Here is a tiny trained network, its code and every weight. The questions are about switching its units off for an input and a class, where a switched-off unit gives its printed mean instead of its output.

import numpy as np


def w(rows, s, z=0):
    codes = np.array(rows[::2]) - 128.0
    scale = np.full(codes.shape[1], s)
    scale[-1] = z or s
    return codes * scale


def f(y):
    return np.maximum(y, 0)


def log_softmax(a):
    a = a - a.max(-1, keepdims=True)
    return a - np.log(np.exp(a).sum(-1, keepdims=True))


def net(x, mask):
    res = np.array(x, float).reshape(1, 6) / 4 @ E
    y = f(res @ A[0][:, :-1].T + A[0][:, -1])
    res = res + np.where(mask, y, B[0][:, -1]) @ B[0][:, :-1]
    return log_softmax(res[-1] @ U[:, :-1].T + U[:, -1])


A, B = {}, {}
E = w([
[38,16,26,232,147,105,117,26,32,173],'x0',
[210,34,147,119,224,54,198,73,249,181],'x1',
[13,167,87,29,170,166,206,151,138,243],'x2',
[125,122,136,128,127,132,125,130,131,130],'x3',
[62,215,244,136,121,40,50,7,135,188],'x4',
[105,177,164,191,157,47,255,185,65,94],'x5',
],0.0051)
A[0] = w([
[221,91,163,217,86,82,68,106,132,43,101],'neuron 1',
[178,73,61,107,146,191,173,197,134,76,14],'neuron 2',
[93,179,214,141,112,79,85,30,138,175,75],'neuron 3',
[194,93,156,176,92,108,103,98,136,53,40],'neuron 4',
[204,39,157,120,208,66,192,83,232,167,75],'neuron 5',
[217,85,172,203,87,84,71,120,118,45,87],'neuron 6',
[13,153,106,19,162,160,203,134,155,232,34],'neuron 7',
[185,86,133,226,89,93,79,94,106,67,69],'neuron 8',
[197,234,238,42,119,147,135,203,192,87,11],'neuron 9',
[90,197,178,190,166,19,239,189,57,82,186],'neuron 10',
[91,197,231,134,143,46,65,45,152,176,66],'neuron 11',
[39,153,93,78,150,149,187,149,134,237,64],'neuron 12',
[139,97,107,68,118,228,34,88,183,129,217],'neuron 13',
[175,55,135,135,198,102,159,91,220,177,49],'neuron 14',
[175,55,40,117,147,205,171,193,132,91,45],'neuron 15',
[219,45,155,111,229,63,187,94,241,159,80],'neuron 16',
[43,32,42,252,159,92,123,21,16,164,37],'neuron 17',
[92,173,205,120,128,79,93,56,130,170,3],'neuron 18',
[101,187,227,102,134,52,83,38,137,156,63],'neuron 19',
[83,186,109,128,63,199,80,179,42,89,19],'neuron 20',
[177,66,105,81,142,175,31,87,232,174,136],'neuron 21',
[125,172,153,187,177,84,243,196,82,93,159],'neuron 22',
[188,41,36,93,130,187,164,218,154,67,26],'neuron 23',
[85,175,176,101,104,79,56,50,154,152,34],'neuron 24',
[161,42,109,148,208,68,171,73,187,170,69],'neuron 25',
[219,99,176,193,82,103,87,117,139,69,26],'neuron 26',
[129,109,68,64,51,241,2,96,131,148,120],'neuron 27',
[213,232,233,40,100,141,141,212,220,81,44],'neuron 28',
[82,188,106,161,41,210,74,170,24,86,71],'neuron 29',
[102,182,212,127,128,61,68,58,146,156,69],'neuron 30',
[207,97,166,207,81,106,77,98,125,47,90],'neuron 31',
],0.0051,0.0049)
B[0] = w([
[127,176,112,64,188,167,140,107,130,174,190],'neuron 1',
[177,124,76,196,96,158,139,198,66,196,170],'neuron 2',
[159,119,76,182,110,160,153,187,116,155,180],'neuron 3',
[124,169,102,80,159,147,126,125,79,187,153],'neuron 4',
[47,211,154,143,72,106,64,163,64,73,204],'neuron 5',
[127,189,108,52,202,166,138,99,104,190,183],'neuron 6',
[147,200,87,41,228,188,112,95,84,194,192],'neuron 7',
[147,159,117,66,179,144,129,108,134,177,170],'neuron 8',
[114,26,33,93,117,44,30,134,200,134,196],'neuron 9',
[195,70,204,100,89,93,190,55,118,168,255],'neuron 10',
[178,112,79,196,121,168,156,196,96,159,189],'neuron 11',
[150,171,109,52,203,158,126,102,114,178,185],'neuron 12',
[171,100,210,120,93,82,207,68,130,139,216],'neuron 13',
[73,178,149,132,82,88,87,149,71,91,174],'neuron 14',
[174,128,86,184,103,161,155,198,77,182,187],'neuron 15',
[47,212,157,149,76,104,73,163,68,78,211],'neuron 16',
[132,15,35,74,117,25,32,139,254,129,228],'neuron 17',
[170,119,78,177,107,170,146,192,69,170,154],'neuron 18',
[177,111,78,189,112,164,157,198,91,168,180],'neuron 19',
[59,198,150,132,82,82,60,140,71,91,177],'neuron 20',
[160,102,202,112,85,86,197,76,95,151,194],'neuron 21',
[175,79,187,108,86,85,181,59,119,172,231],'neuron 22',
[180,124,72,209,101,177,153,205,54,189,189],'neuron 23',
[176,111,98,202,95,172,177,187,78,157,162],'neuron 24',
[62,178,148,129,73,83,65,142,96,78,189],'neuron 25',
[114,174,98,74,177,156,114,124,91,173,158],'neuron 26',
[152,104,207,115,84,77,190,62,92,153,197],'neuron 27',
[112,42,39,90,121,56,44,137,207,134,213],'neuron 28',
[55,207,167,136,68,79,72,145,89,71,202],'neuron 29',
[174,113,77,183,107,163,160,187,103,157,174],'neuron 30',
[132,178,110,65,191,164,139,100,120,180,178],'neuron 31',
],0.0061,0.0071)
U = w([
[164,116,74,211,117,180,157,193,104,151,98],'0',
[113,46,61,93,129,80,53,127,194,124,96],'1',
[48,207,176,142,87,117,84,144,93,88,104],'2',
[131,185,116,54,244,180,141,97,118,157,112],'3',
[135,119,156,141,128,132,153,118,140,119,247],'4',
[161,81,215,117,94,106,192,75,117,141,87],'5',
[109,104,163,173,167,181,154,106,184,60,152],'6',
[78,108,152,175,194,221,130,127,170,55,99],'7',
],0.011,0.016)

Each question gives the input, the list of numbers given to net, and the class t.
The units are the neurons (one row each of A and B). Each row of codes is followed by its name. A weight is (code - 128) times the scale printed after its matrix; where a second scale follows, it is the last column's (A, B and U).
mask holds one flag per neuron, in row order. A switched-off neuron (its flag False) gives its mean, the last column of its row in B, instead of its output. The means were averaged over made-up inputs and are rounded, as every weight is.
A unit's drop is (log p(t) with every unit on - log p(t) with that unit switched off) / (log p(t) with every unit on - log p(t) with every unit switched off).
The circuit of an input: a set's keep is (log p(t) with only the set's units on - log p(t) with every unit switched off) / (log p(t) with every unit on - log p(t) with every unit switched off). Starting from the 12 units with the biggest drops (on a tie, the unit counted first), units are removed one at a time, each time the one whose removal leaves the highest keep (on an exact tie, the one counted first), for as long as the keep stays at least 0.8.
units of the circuit, in order: the units of the circuit, biggest drop first
top k neurons: the k neurons with the biggest drops, biggest first
drop when u is switched off: that unit's drop, to one decimal
input [-4,6,-4,-5,1,-4], class 2: units of the circuit, in order => neuron 16; neuron 5
input [-6,-6,-4,-4,-6,7], class 5: top neuron => neuron 10
input [3,3,7,6,-4,6], class 3: top 2 neurons => neuron 7; neuron 12
input [1,-5,7,0,-5,6], class 3: top 2 neurons => neuron 7; neuron 12
input [7,-3,-6,0,4,-2], class 1: top 2 neurons => neuron 17; neuron 7
input [5,-6,3,-6,-7,-8], class 5: top 2 neurons => neuron 27; neuron 13
input [-1,-8,-4,-5,-4,2], class 2: top 2 neurons => neuron 29; neuron 20
input [-3,4,-7,-3,3,6], class 3: units of the circuit, in order => neuron 6; neuron 1; neuron 31
input [-7,4,3,-3,2,-6], class 1: top 2 neurons => neuron 28; neuron 9
input [5,2,4,2,-4,6], class 5: top 4 neurons => neuron 10; neuron 22; neuron 28; neuron 9
input [7,8,6,2,3,5], class 2: top 3 neurons => neuron 5; neuron 16; neuron 25
input [-4,-4,0,7,4,-8], class 5: units of the circuit, in order => neuron 27; neuron 13
input [-4,5,5,1,-7,5], class 0: top 3 neurons => neuron 23; neuron 2; neuron 15
input [-4,-3,0,1,2,5], class 5: top neuron => neuron 10
input [-6,5,-6,6,-3,-1], class 1: top 2 neurons => neuron 28; neuron 9
input [-2,-1,1,-5,-5,8], class 5: units of the circuit, in order => neuron 10; neuron 22
input [4,8,-6,4,6,-2], class 2: units of the circuit, in order => neuron 5; neuron 16
input [7,-8,-6,7,-6,-7], class 2: drop when neuron 8 is switched off => -0.1
input [-1,5,-6,0,1,-5], class 3: drop when neuron 6 is switched off => 0.2
input [-7,3,6,1,1,1], class 1: drop when neuron 9 is switched off => 0.5
input [-5,4,6,6,-1,-8], class 5: units of the circuit, in order => neuron 21
